Look-ups in named tables: a row name and a column name give one cell, copied from the table.

napimi =
         zatul  naruki    veg    voz  luvip  nevite
gov      -2316    -606   1307  -1241   -580   -1838
nak      -7511   -1933  -2498    280  -1566   -1939
lufodof  -1528    1300   9219  -3075  -4857   -1027
seg      -5208    -861    783  -1964   -988    -385
nozez    -2490   -1111    319   -718   1773   -2222
sas      -6027   -1607   1418   -298    -25   -1605
kubep       36   -1940  -8261   -875  -1173   -3312
tad       3184   -1897   2799  -1420  -2632    -924
pomak    -4808   -2662  -4622     65    644    -457
zose      6816   -2037  -3032   -643  -1241   -2063
fid         71   -2296   8043  -1139  -1473   -1166

What is the luvip of nak in napimi? -1566
What is the veg of seg in napimi? 783
What is the naruki of fid in napimi? -2296
What is the zatul of pomak in napimi? -4808
What is the voz of nak in napimi? 280
What is the luvip of fid in napimi? -1473
What is the voz of nozez in napimi? -718
What is the naruki of lufodof in napimi? 1300
What is the naruki of tad in napimi? -1897
What is the veg of zose in napimi? -3032
What is the nevite of nozez in napimi? -2222
What is the nevite of seg in napimi? -385
What is the zatul of lufodof in napimi? -1528
What is the voz of pomak in napimi? 65
What is the naruki of seg in napimi? -861
What is the veg of lufodof in napimi? 9219
What is the naruki of zose in napimi? -2037

mis
columns: kerid, mim, letad
resele: [-6.01, -1.02, -3.33]
kad: [-8.33, 1.69, -4.14]
suk: [-4.03, 8.12, -6.06]
bapurap: [-1.36, 8.64, -6.22]

What is the kerid of kad in mis?
-8.33
What is the mim of kad in mis?
1.69
What is the letad of bapurap in mis?
-6.22
What is the kerid of suk in mis?
-4.03
What is the letad of resele in mis?
-3.33
What is the kerid of resele in mis?
-6.01
What is the letad of suk in mis?
-6.06
What is the kerid of bapurap in mis?
-1.36
What is the mim of resele in mis?
-1.02
What is the mim of suk in mis?
8.12
What is the letad of kad in mis?
-4.14
What is the mim of bapurap in mis?
8.64

roruk.csv
,fim,bas
bura,-7935,-16523
bet,-24471,-33422
rinekar,-15576,87278
rana,9875,-38671
rik,-75548,-38496

What is the fim of rinekar in roruk?
-15576
What is the bas of rik in roruk?
-38496
What is the bas of rana in roruk?
-38671
What is the fim of bura in roruk?
-7935
What is the bas of bet in roruk?
-33422
What is the fim of rana in roruk?
9875
What is the fim of bet in roruk?
-24471
What is the bas of rinekar in roruk?
87278
What is the bas of bura in roruk?
-16523
What is the fim of rik in roruk?
-75548

mebelo:
|  | rozod | pon | vupanol | gog | niva | furef |
|---|---|---|---|---|---|---|
| dubov | 161 | 111 | 151 | 218 | 95 | 96 |
| numuz | 120 | 107 | 192 | 124 | 140 | 64 |
| lan | 225 | 125 | 120 | 162 | 75 | 156 |

vupanol of numuz = 192
pon of numuz = 107
rozod of lan = 225
furef of lan = 156
furef of numuz = 64
rozod of dubov = 161
rozod of numuz = 120
gog of dubov = 218
pon of lan = 125
niva of lan = 75
vupanol of lan = 120
niva of dubov = 95
gog of numuz = 124
gog of lan = 162
pon of dubov = 111
vupanol of dubov = 151
Which row has the largest niva? numuz

lomule:
,sova,reseke,ful,fisog,tisu,fonip,sitinir,tigik
fusiziv,58.13,55.43,57.09,65.92,57.43,58.10,61.07,58.95
bosevu,59.94,53.90,57.02,75.60,57.92,60.47,70.22,66.42
selava,42.89,48.98,56.05,66.38,57.47,62.01,70.51,65.40
felu,54.86,52.64,56.89,68.97,58.03,62.35,72.66,70.82
duk,48.07,52.06,56.00,60.13,56.97,59.45,63.21,58.85
sitipu,76.51,64.57,58.18,45.06,57.88,56.84,54.18,61.84
suda,77.88,66.68,58.93,50.64,58.11,54.16,50.10,55.82
numaz,31.65,54.50,56.71,12.38,56.82,57.74,43.25,51.45

suda, tisu => 58.11
suda, sitinir => 50.10
duk, tigik => 58.85
sitipu, fonip => 56.84
bosevu, fisog => 75.60
numaz, fonip => 57.74
duk, sitinir => 63.21
suda, reseke => 66.68

fadimep:
fields: mov, dos, sepe, kenipe, pof, dezafu, kene, kebes
vubeved: [-0.361, -0.134, -0.260, -0.452, 0.088, -0.532, 0.380, -0.293]
zumud: [-0.648, -0.208, -0.479, -0.605, -0.100, -0.510, 0.527, -0.722]
mular: [-0.336, -0.214, -0.266, -0.230, -0.015, -0.466, 0.239, -0.151]
vib: [0.325, 0.064, 0.240, 0.435, -0.134, 0.290, -0.266, 0.391]
tumur: [0.358, 0.202, 0.213, 0.283, -0.148, 0.119, -0.437, 0.460]
penav: [-0.539, -0.115, -0.419, -0.464, -0.183, -0.470, 0.451, -0.604]
lazon: [-0.801, -0.254, -0.420, -0.499, -0.032, -0.734, 0.457, -0.703]
rosolaz: [0.468, 0.367, 0.378, 0.435, -0.123, 0.372, -0.536, 0.507]
dud: [0.481, 0.268, 0.397, 0.571, -0.139, 0.433, -0.516, 0.611]
sereb: [0.414, 0.326, 0.334, 0.358, -0.044, 0.254, -0.524, 0.406]

tumur, kenipe: 0.283
dud, dos: 0.268
rosolaz, pof: -0.123
zumud, dezafu: -0.510
zumud, dos: -0.208
tumur, mov: 0.358
zumud, sepe: -0.479
tumur, kene: -0.437
vubeved, sepe: -0.260
sereb, kene: -0.524
dud, kenipe: 0.571
Row with the largest kenipe: dud

